Q:
[[ 3.85  6.09 -5.73 -0.80  1.14]
 [-3.53 -6.11  5.72  0.96 -1.23]
 [-3.24 -4.64  4.39  0.46 -0.77]]
A: 5.72

Q:
[[-6.84 -6.92 -7.27 -0.65 -6.51]
 [ 1.58  6.97  7.45 -0.47 -0.08]]
A: 7.45

Q:
[[1.23 0.46 5.87 0.95 0.26]
 [3.74 0.46 1.66 1.37 0.53]
 [0.71 0.46 6.49 0.85 0.32]]
A: 1.66

Q:
[[-0.16 -4.70  3.54  2.18  2.51]
 [-0.47  4.05  4.95  6.81  0.85]
 [-0.66 -5.56 -6.56 -5.63  1.41]]
A: 4.95

Q:
[[-1.17  2.26 -1.42  6.64  5.47]
 [-1.35 -1.08 -1.50 -1.88  1.16]]
A: -1.50

Q:
[[-3.52 -1.42  0.01 -0.09 -4.71]
 [ 5.26  6.63 -1.77  0.14  3.39]
 [-1.37 -1.35 -1.58 -2.58  0.10]]
A: -1.77

Q:
[[ 7.42  3.78 -0.76  0.43 -2.08]
 [ 3.17  3.55 -2.88 -1.88 -4.46]]
A: -2.88

Q:
[[ 7.10  2.46 -2.10 -0.11  1.61]
 [ 2.53  0.74 -3.70 -1.92  0.36]]
A: -3.70
---
-692	185	695	180	-384	-1	572 Out: 695

124	28	45	106
30	205	189	145
204	23	160	108
Out: 45

3	8	3	3
6	5	0	7
Out: 3

45	9	33	-30 Out: 33

2448	7584	8761	3499	3542 Out: 8761

154	148	111	169	2
9	148	231	42	117
9	148	58	181	2
Out: 111

96	56	99	25	59
49	74	67	60	88
41	73	95	76	64
Out: 99
---
-2.63  -6.10  -4.67   7.72   3.01 → -4.67, 7.72

 4.21   1.11   1.66  -4.70   8.08 → 1.66, 8.08

 1.88   7.79  -5.57  -0.97  -4.67 → -5.57, 7.79

-3.27   3.26   2.78   1.52  -0.38  -5.72   0.88
-5.28   0.57   1.67   1.92  -1.77  -4.28   4.59
-7.88   3.22   4.42  -1.07  -0.18  -6.10   5.79
→ 1.92, 5.79

 4.11  -1.38  -1.64   7.64   1.98 → -1.64, 7.64

-2.59   5.74  -3.58   7.79   4.49 → -3.58, 7.79

-6.19   0.88   1.30   0.24   2.41  -1.23  -1.63 → 0.24, 2.41

 2.50   2.46   0.48  -3.97  -2.68
 5.91  -0.75  -0.53  -4.39   1.75
 7.43  -0.75  -0.41  -3.97  -1.08
→ -0.53, 7.43

-0.87  -4.09  -2.43  -2.80  -8.22 → -2.43, -0.87
---
array([[-2.49, -5.41,  4.90,  6.97,  8.30],
       [ 1.16, -6.33,  1.12, -0.94,  8.18],
       [-0.73, -1.66, -5.92,  5.33, -5.35]]) Out: -2.49

array([[ 3.69, -0.57, -2.90, -5.38, -1.96, -1.86],
       [ 1.83, -3.82, -6.72, -4.70, -0.99, -2.66],
       [-1.27, -7.20,  7.86,  5.72, -3.61, -5.77]]) Out: 3.69

array([[ 3.60,  7.86,  5.92,  7.09],
       [ 6.88, -3.48, -8.02,  1.79],
       [-8.51, -5.41, -5.74, -8.06]]) Out: 3.60

array([[-1.63, -3.07, -3.97,  4.25,  1.55, -3.75],
       [-2.10,  2.99,  3.59,  0.41,  2.45,  3.34],
       [ 0.98,  0.07, -1.49,  8.32, -4.42, -1.67]]) Out: -1.63

array([[-2.17, -1.14,  3.80, -3.80],
       [ 0.77,  1.48,  6.76, -4.47],
       [-0.39,  1.68,  3.17, -0.14]]) Out: -2.17

array([[ 7.08, -2.89,  2.01,  4.42],
       [ 6.55, -2.74,  3.81,  5.22],
       [ 6.97, -2.73,  2.05,  4.40]]) Out: 7.08

array([[ 0.00, -6.24, -2.15,  0.46, -0.20],
       [-0.21,  3.63,  1.21,  0.29, -1.90],
       [-0.32,  2.29, -1.28, -0.27, -1.94]]) Out: 0.00
---
[ 1.76  6.51  4.10 -5.90  1.60 -4.31 -1.68]	1.76

[[-0.68 -4.83 -6.19 -4.32  1.42  3.74 -2.92]
 [ 2.64 -3.79 -7.58 -1.85  2.17  3.36 -0.72]
 [-0.71 -3.41 -7.25 -4.52 -0.90  3.82 -4.18]]	-0.68

[-4.70 -6.17  0.67  2.81 -0.25  7.01]	-4.70

[ 5.29  7.74  4.82 -3.94]	5.29

[[-2.75  3.39 -2.48 -6.28  4.60  3.06  1.49]
 [-3.36  3.50 -2.60 -7.06  4.27  2.18  1.41]
 [-3.89  3.56 -2.16 -6.63  4.11  2.40  0.99]]	-2.75

[[ 5.26  4.35 -0.07 -3.84]
 [ 4.67 -2.61 -2.48  5.21]
 [-1.35 -4.03  6.19 -2.15]]	5.26
---
[[ 0.03 -7.29 -2.69 -3.89 -4.45 -5.98 -4.51]
 [ 1.16 -3.43  1.19  3.26  0.65 -2.11  4.15]] -> 0.03, 4.15

[ 6.25  3.15 -0.92  6.96] -> 6.25, 6.96

[-8.17 -1.41 -3.56 -7.74] -> -8.17, -7.74

[-6.59  4.58 -4.89 -3.65  2.73  6.47] -> -6.59, 6.47

[[ 7.10  1.22  3.74 -8.02]
 [ 0.22  7.30 -6.55  7.32]
 [-7.38 -4.44  7.91 -0.81]] -> 7.10, -0.81

[[-4.13  2.38  2.84 -6.95  0.06]
 [-7.27 -4.53 -6.73  7.13 -2.54]] -> -4.13, -2.54

[[-1.97 -3.69  7.37  0.76  1.22 -2.31]
 [ 1.83 -0.48 -1.76  1.11 -0.46 -4.33]
 [ 1.64 -3.75  8.16  0.80 -2.85  3.75]] -> -1.97, 3.75
---
array([[ 0.099,  0.055, -0.021, -0.018,  0.143],
       [-0.132,  0.090,  0.045,  0.096,  0.045]])
0.143, -0.132

array([-2.01,  1.29, -0.77, -0.23, -1.41, -0.31,  0.25])
0.25, -2.01

array([[-0.8,  0.1,  0.1,  0.1],
       [ 2.2, -1.3, -1.3, -1.3],
       [-1.9,  1.1,  1.0,  1.1]])
0.1, -1.9

array([  63.99,   70.61,  117.02,   88.11, -109.43])
-109.43, 63.99

array([[  15.44,  105.80,  131.92,   23.67,  159.89,  -66.19,   64.45],
       [-135.60,   21.16,    0.83,  -76.91,  125.13,    9.64,  138.17]])
64.45, -135.60

array([  57.7,  158.0, -112.8,  106.0,   35.5,   18.4])
18.4, 57.7

array([[ 0.14, -0.09, -0.07,  0.19, -0.05],
       [ 0.07, -0.07, -0.12,  0.07, -0.19]])
-0.05, 0.07
---
[[ 4.64 -1.64  4.26  1.57 -1.59  4.02]
 [-1.43  4.03  0.81  5.47 -0.11  5.94]
 [ 1.02  3.04 -7.95 -2.38  0.67 -2.07]] ⇒ 4.26

[[-2.10 -0.77 -2.61 -3.55 -3.30]
 [-2.27 -0.65 -2.26 -3.20 -3.69]
 [ 2.88  0.41 -5.93 -7.76  2.27]] ⇒ -2.61

[[-7.38 -2.90  6.69 -3.46]
 [ 5.67 -5.51  2.78  5.22]
 [-2.04  5.30 -5.85 -1.98]] ⇒ 6.69

[[ 0.41 -0.60 -1.17  6.44]
 [-0.40 -0.86 -2.17  3.41]
 [-0.29 -0.13 -1.51 -6.09]] ⇒ -1.17

[[ 4.88 -2.33 -0.53 -0.65]
 [ 2.06  1.01 -1.49 -1.56]
 [-2.65  6.57 -3.11  1.55]] ⇒ -0.53

[[-4.02 -2.09 -4.93 -0.77]
 [-5.75  1.68  0.90  3.84]
 [-2.87 -2.10 -4.67  6.59]] ⇒ -4.93

[[ 3.03 -6.27  1.48 -1.15 -1.26]
 [-2.83  0.00 -3.86  0.00 -1.43]
 [ 0.00  2.09 -5.37 -0.28 -4.21]] ⇒ 1.48
---
[759 769 570 461 235 731] out 769
[922  14 637 399 751] out 14
[ 28 136  64 237 112] out 136
[  8 -31  22  46  34   9] out -31
[ 18 -21  34  25 -34  21] out -21
[7415 4919 2600 5100 4352 8040 7758] out 4919
[8785 8014 2552 5587 6315 5420 9732] out 8014
[-24  41 -16 -35] out 41
[-546   27 -875  556] out 27
[6 1 7 9 6] out 1
---
 112.641   -38.452     1.241  -165.154  -200.504    77.873  -173.751 --> -173.751
 104.17    85.21    77.36   -62.88  -108.24  -137.18   130.83 --> 130.83
  2.616  -12.045  -15.712    1.972   15.816   -9.960    1.573 --> 1.573
 0.008   0.094   0.122   0.056  -0.150   0.065   0.083 --> 0.083
 14.19    0.03    4.00  -14.02  -15.23    4.44 --> 4.44
-0.042   0.125  -0.178  -0.008  -0.014  -0.122  -0.052 --> -0.052
 0.18  -0.17   0.03   0.16 --> 0.16
